Here is a tiny trained network, its code and every weight. The questions are about switching its units off for an input and a class, where a switched-off unit gives its printed mean instead of its output.

import numpy as np


def w(rows, s, z=0):
    codes = np.array(rows[::2]) - 128.0
    scale = np.full(codes.shape[1], s)
    scale[-1] = z or s
    return codes * scale


def norm(h):
    return h / np.sqrt((h * h).mean(-1, keepdims=True) + 1e-5)


def f(y):
    return np.maximum(y, 0)


def log_softmax(a):
    a = a - a.max(-1, keepdims=True)
    return a - np.log(np.exp(a).sum(-1, keepdims=True))


def net(x, mask):
    res = np.array(x, float).reshape(1, 2) / 4 @ E
    u = 0
    for l in range(2):
        y = f(norm(res) @ A[l][:, :-1].T + A[l][:, -1])
        res = res + np.where(mask[u : u + 14], y, B[l][:, -1]) @ B[l][:, :-1]
        u += 14
    return log_softmax(norm(res)[-1] @ U[:, :-1].T + U[:, -1])


A, B = {}, {}
E = w([
[82,131,49,134,146,103,253],'x0',
[110,91,87,241,83,122,89],'x1',
],0.0074)
A[0] = w([
[136,107,122,71,158,157,9,161],'L0N1',
[101,92,84,144,12,94,176,91],'L0N2',
[157,81,149,160,137,240,132,138],'L0N3',
[145,170,121,65,166,128,67,61],'L0N4',
[138,143,91,135,120,148,98,163],'L0N5',
[143,200,102,113,41,142,114,4],'L0N6',
[148,71,152,130,172,91,101,45],'L0N7',
[130,98,56,114,65,188,2,14],'L0N8',
[147,30,136,182,53,99,128,104],'L0N9',
[117,228,236,177,158,184,149,198],'L0N10',
[48,56,152,193,88,123,140,122],'L0N11',
[108,175,21,122,117,163,119,13],'L0N12',
[88,234,53,112,141,69,186,165],'L0N13',
[165,118,155,185,213,120,162,8],'L0N14',
],0.0049,0.0018)
B[0] = w([
[168,155,59,112,74,124,154,239],'L0N1',
[110,135,254,82,94,143,73,203],'L0N2',
[78,98,108,116,142,73,105,169],'L0N3',
[114,128,120,183,136,65,137,184],'L0N4',
[201,131,157,107,152,157,160,160],'L0N5',
[130,123,147,147,95,125,128,128],'L0N6',
[73,115,96,101,106,158,125,143],'L0N7',
[153,190,143,87,134,122,234,214],'L0N8',
[163,96,109,95,190,148,122,213],'L0N9',
[113,172,121,117,222,77,113,193],'L0N10',
[168,95,89,93,210,172,127,210],'L0N11',
[129,154,96,91,141,124,167,156],'L0N12',
[182,155,120,80,108,64,76,255],'L0N13',
[92,128,115,116,69,145,53,128],'L0N14',
],0.0048,0.0041)
A[1] = w([
[135,178,119,50,143,138,126,148],'L1N1',
[98,112,162,122,104,155,52,110],'L1N2',
[108,125,110,58,81,147,134,103],'L1N3',
[120,74,164,88,107,175,49,100],'L1N4',
[102,98,142,82,140,138,114,80],'L1N5',
[144,153,88,148,131,51,100,122],'L1N6',
[145,91,164,136,149,110,143,31],'L1N7',
[88,78,145,217,121,166,140,193],'L1N8',
[147,127,71,122,188,103,138,136],'L1N9',
[117,57,69,254,109,154,98,141],'L1N10',
[148,162,184,151,94,171,52,175],'L1N11',
[75,143,140,144,170,120,231,96],'L1N12',
[55,88,60,128,50,125,180,7],'L1N13',
[76,118,89,120,86,148,174,44],'L1N14',
],0.0089,0.0018)
B[1] = w([
[126,94,115,183,169,186,156,254],'L1N1',
[116,111,106,118,78,85,158,163],'L1N2',
[136,132,157,153,158,176,115,166],'L1N3',
[81,120,68,142,49,71,153,183],'L1N4',
[160,82,74,173,144,139,157,146],'L1N5',
[139,105,96,61,61,99,145,180],'L1N6',
[156,138,121,149,141,69,96,132],'L1N7',
[178,134,142,83,152,200,134,165],'L1N8',
[132,107,104,130,53,131,79,212],'L1N9',
[152,149,166,70,254,176,176,215],'L1N10',
[50,144,159,161,112,96,130,203],'L1N11',
[92,143,217,175,95,94,17,190],'L1N12',
[70,164,162,126,66,76,111,172],'L1N13',
[138,101,125,204,78,76,73,156],'L1N14',
],0.0073,0.0075)
U = w([
[52,156,174,125,25,48,110,206],'0',
[138,134,185,95,252,180,147,191],'1',
[182,55,22,131,57,164,119,156],'2',
[142,161,112,163,113,141,143,2],'3',
[145,165,114,169,113,139,151,16],'4',
],0.017,0.0051)

Each question gives the input, the list of numbers given to net, and the class t.
The units are the neurons (one row each of A and B). Each row of codes is followed by its name. A weight is (code - 128) times the scale printed after its matrix; where a second scale follows, it is the last column's (A, B and U).
mask holds one flag per neuron, layer by layer. A switched-off neuron (its flag False) gives its mean, the last column of its row in B, instead of its output. The means were averaged over made-up inputs and are rounded, as every weight is.
A unit's drop is (log p(t) with every unit on - log p(t) with that unit switched off) / (log p(t) with every unit on - log p(t) with every unit switched off).
The circuit of an input: a set's keep is (log p(t) with only the set's units on - log p(t) with every unit switched off) / (log p(t) with every unit on - log p(t) with every unit switched off). Starting from the 12 units with the biggest drops (on a tie, the unit counted first), units are removed one at a time, each time the one whose removal leaves the highest keep (on an exact tie, the one counted first), for as long as the keep stays at least 0.8.
units of the circuit, in order: the units of the circuit, biggest drop first
most important unit: the unit with the biggest drop
top k neurons: the k neurons with the biggest drops, biggest first
k most important neurons of layer l: the k neurons of layer l with the biggest drops, biggest first
drop of u: that unit's drop, to one decimal
input [2,4], class 1: most important unit -> L1N10
input [8,-7], class 0: top 2 neurons -> L1N10, L1N12
input [4,-1], class 0: 2 most important neurons of layer 0 -> L0N11, L0N9
input [3,-3], class 2: units of the circuit, in order -> L1N10, L1N11
input [-8,-8], class 0: 3 most important neurons of layer 0 -> L0N8, L0N11, L0N9
input [-3,2], class 2: 3 most important neurons of layer 0 -> L0N2, L0N8, L0N1
input [0,0], class 2: top 3 neurons -> L0N2, L0N8, L0N4
input [-3,1], class 2: top 2 neurons -> L0N1, L0N2
input [-4,-4], class 0: top 4 neurons -> L0N8, L1N10, L1N11, L0N11
input [6,7], class 1: top 3 neurons -> L1N10, L0N8, L1N8
input [-1,-3], class 2: top 4 neurons -> L1N10, L0N2, L0N8, L0N4
input [-3,-2], class 2: top 4 neurons -> L0N2, L1N10, L0N1, L1N12
input [-5,-3], class 0: top 2 neurons -> L1N10, L1N11
input [-1,4], class 1: most important unit -> L0N13
input [3,4], class 1: top 2 neurons -> L1N10, L0N8
input [-1,1], class 2: 2 most important neurons of layer 1 -> L1N10, L1N9
input [3,0], class 2: top 2 neurons -> L0N13, L1N10
input [0,-3], class 2: drop of L0N2 -> 0.5
input [0,6], class 1: drop of L1N10 -> 0.1
input [-1,0], class 2: drop of L0N1 -> 0.4
input [4,2], class 0: most important unit -> L1N13
